Below are the code and all the weights of a small trained network. Each question names an input and a target symbol and asks about switching units off, where a switched-off unit gives its printed mean instead of its output.

import numpy as np


def w(rows, s, z=0):
    codes = np.array(rows[::2]) - 128.0
    scale = np.full(codes.shape[1], s)
    scale[-1] = z or s
    return codes * scale


def norm(h):
    return h / np.sqrt((h * h).mean(-1, keepdims=True) + 1e-5)


def softmax(a):
    e = np.exp(a - a.max(-1, keepdims=True))
    return e / e.sum(-1, keepdims=True)


def log_softmax(a):
    a = a - a.max(-1, keepdims=True)
    return a - np.log(np.exp(a).sum(-1, keepdims=True))


def net(x, mask):
    ids = ['αγεζλμξστω'.index(c) for c in x.split()]
    T = len(ids)
    res = E[ids] + P[:T]
    u = 0
    for l in range(3):
        r = norm(res)
        for j in range(3):
            rows = slice(3 * j, 3 * j + 3)
            q, k, v = (r @ M[l][rows].T for M in (Q, K, V))
            z = softmax(np.where(np.tri(T) > 0, q @ k.T / 3**0.5, -1e9)) @ v
            o = O[l][rows]
            res = res + np.where(mask[u + j], z, o[:, -1]) @ o[:, :-1]
        u += 3
    return log_softmax(norm(res)[-1] @ U[:, :-1].T + U[:, -1])


Q, K, V, O = {}, {}, {}, {}
E = w([
[107,156,114],'α',
[198,207,233],'γ',
[159,72,78],'ε',
[108,156,113],'ζ',
[81,86,128],'λ',
[81,106,127],'μ',
[94,143,121],'ξ',
[158,23,2],'σ',
[107,156,113],'τ',
[109,157,112],'ω',
],0.0096)
P = w([
[96,123,120],'0',
[39,98,147],'1',
[35,117,142],'2',
[49,129,132],'3',
[74,133,119],'4',
[104,137,106],'5',
[142,137,92],'6',
[180,126,75],'7',
[226,107,48],'8',
[252,80,28],'9',
],0.0047)
Q[0] = w([
[66,166,201],'L0H0',
[138,125,69],'L0H0',
[59,97,236],'L0H0',
[232,80,89],'L0H1',
[248,67,80],'L0H1',
[242,90,204],'L0H1',
[4,177,110],'L0H2',
[190,6,89],'L0H2',
[254,14,156],'L0H2',
],0.0062)
K[0] = w([
[82,165,212],'L0H0',
[179,133,96],'L0H0',
[57,117,235],'L0H0',
[216,116,144],'L0H1',
[242,111,159],'L0H1',
[194,32,179],'L0H1',
[170,91,19],'L0H2',
[70,90,238],'L0H2',
[74,147,255],'L0H2',
],0.0071)
V[0] = w([
[112,71,190],'L0H0',
[142,189,236],'L0H0',
[97,255,78],'L0H0',
[14,166,146],'L0H1',
[96,42,236],'L0H1',
[195,156,72],'L0H1',
[128,189,56],'L0H2',
[187,111,164],'L0H2',
[95,82,151],'L0H2',
],0.0032)
O[0] = w([
[188,137,105,107],'L0H0',
[203,128,178,9],'L0H0',
[92,47,164,169],'L0H0',
[129,79,54,254],'L0H1',
[253,114,113,93],'L0H1',
[87,152,171,85],'L0H1',
[109,68,112,162],'L0H2',
[93,150,165,33],'L0H2',
[152,136,106,165],'L0H2',
],0.0042,0.0023)
Q[1] = w([
[151,190,158],'L1H0',
[127,199,155],'L1H0',
[117,222,166],'L1H0',
[190,49,143],'L1H1',
[154,100,52],'L1H1',
[139,169,197],'L1H1',
[86,187,232],'L1H2',
[123,58,13],'L1H2',
[1,124,67],'L1H2',
],0.0088)
K[1] = w([
[102,165,101],'L1H0',
[90,166,139],'L1H0',
[70,192,129],'L1H0',
[207,146,178],'L1H1',
[188,53,99],'L1H1',
[87,175,198],'L1H1',
[1,144,169],'L1H2',
[201,168,83],'L1H2',
[128,205,68],'L1H2',
],0.0091)
V[1] = w([
[184,54,104],'L1H0',
[162,205,128],'L1H0',
[142,126,91],'L1H0',
[101,84,180],'L1H1',
[127,18,157],'L1H1',
[144,72,91],'L1H1',
[247,86,161],'L1H2',
[57,144,135],'L1H2',
[134,3,194],'L1H2',
],0.006)
O[1] = w([
[106,197,189,167],'L1H0',
[78,71,109,13],'L1H0',
[100,132,162,165],'L1H0',
[192,158,114,125],'L1H1',
[205,225,122,199],'L1H1',
[169,186,187,223],'L1H1',
[63,162,95,3],'L1H2',
[181,101,141,169],'L1H2',
[196,254,27,124],'L1H2',
],0.006,0.0039)
Q[2] = w([
[70,72,90],'L2H0',
[65,117,206],'L2H0',
[47,121,199],'L2H0',
[153,218,147],'L2H1',
[174,67,246],'L2H1',
[151,109,254],'L2H1',
[181,117,123],'L2H2',
[123,69,150],'L2H2',
[155,132,66],'L2H2',
],0.0081)
K[2] = w([
[151,31,121],'L2H0',
[253,109,142],'L2H0',
[245,100,149],'L2H0',
[162,202,77],'L2H1',
[14,116,184],'L2H1',
[14,183,150],'L2H1',
[179,117,144],'L2H2',
[200,124,81],'L2H2',
[151,178,159],'L2H2',
],0.0074)
V[2] = w([
[195,183,169],'L2H0',
[70,152,127],'L2H0',
[119,117,224],'L2H0',
[196,105,93],'L2H1',
[164,152,59],'L2H1',
[119,137,111],'L2H1',
[117,95,35],'L2H2',
[114,195,95],'L2H2',
[104,93,252],'L2H2',
],0.0043)
O[2] = w([
[75,54,102,255],'L2H0',
[218,123,97,61],'L2H0',
[70,180,46,69],'L2H0',
[86,180,69,253],'L2H1',
[83,178,120,230],'L2H1',
[110,117,132,122],'L2H1',
[65,85,163,107],'L2H2',
[139,66,65,142],'L2H2',
[121,254,130,49],'L2H2',
],0.0035,0.0021)
U = w([
[57,199,191,171],'α',
[209,224,241,145],'γ',
[251,178,87,54],'ε',
[17,120,65,58],'ζ',
[25,212,157,154],'λ',
[103,66,182,169],'μ',
[98,66,194,165],'ξ',
[178,5,20,2],'σ',
[95,70,193,152],'τ',
[89,73,199,149],'ω',
],0.011,0.0072)

Each question gives the input, a string of symbols that net reads in full, and the target symbol t.
The units are the heads (3 rows each of Q, K, V and O). Each row of codes is followed by its name. A weight is (code - 128) times the scale printed after its matrix; where a second scale follows, it is the last column's (O and U).
mask holds one flag per head, layer by layer. A switched-off head (its flag False) gives its mean, the last column of its rows in O, instead of its output. The means were averaged over made-up inputs and are rounded, as every weight is.
A unit's drop is (log p(t) with every unit on - log p(t) with that unit switched off) / (log p(t) with every unit on - log p(t) with every unit switched off).
The circuit of an input: a set's keep is (log p(t) with only the set's units on - log p(t) with every unit switched off) / (log p(t) with every unit on - log p(t) with every unit switched off). Starting from all 9 units, units are removed one at a time, each time the one whose removal leaves the highest keep (on an exact tie, the one counted first), for as long as the keep stays at least 0.8.
units of the circuit, in order: the units of the circuit, biggest drop first
most important unit: the unit with the biggest drop
which heads matter: for each layer, one digit per head in row order, 1 if its drop is at least 0.15 and else 0, layers parted by /
input σ μ ζ ε, target ε: most important unit : L1H0
input μ μ α, target ε: units of the circuit, in order : [L0H1 L1H1 L1H2]
input ω λ μ, target γ: units of the circuit, in order : [L2H2 L1H2 L0H0]
input σ μ μ α, target ε: which heads matter : 010 / 001 / 001
input γ ξ τ λ α, target γ: units of the circuit, in order : [L0H0 L1H2]
input μ λ μ ε μ ε σ α ε ζ, target λ: units of the circuit, in order : [L1H2 L0H1 L1H0]
input α ζ γ ζ ω ω σ ε ξ, target λ: which heads matter : 000 / 001 / 000
input μ ε ξ α, target σ: units of the circuit, in order : [L2H2 L1H2 L0H1]
input σ ζ ε ε μ ω, target ε: units of the circuit, in order : [L2H2 L2H0 L1H2]
input ε α μ ζ, target ε: which heads matter : 010 / 101 / 111
input ξ γ μ μ, target ε: which heads matter : 100 / 001 / 100
input ω ξ ζ, target σ: which heads matter : 111 / 110 / 010
input μ τ σ ε λ, target λ: units of the circuit, in order : [L1H2 L1H0]
input ε τ γ γ τ, target ζ: units of the circuit, in order : [L1H0]
input ζ μ λ τ, target γ: units of the circuit, in order : [L2H2 L1H2]
input μ λ ζ μ γ ω, target ζ: units of the circuit, in order : [L0H1 L1H2 L1H0]
input ζ λ ξ, target γ: which heads matter : 000 / 000 / 001
input α α ξ ε ω γ α, target ζ: which heads matter : 100 / 101 / 010
input ε λ α λ, target σ: which heads matter : 010 / 111 / 111
input τ μ ω, target ε: most important unit : L0H0
input μ ζ μ σ μ ζ σ τ ε μ, target λ: which heads matter : 000 / 101 / 000
input ε ξ τ γ ξ ξ μ, target σ: which heads matter : 110 / 000 / 000
input ε μ α ω ε ε ζ, target λ: units of the circuit, in order : [L0H0 L1H2 L1H1]
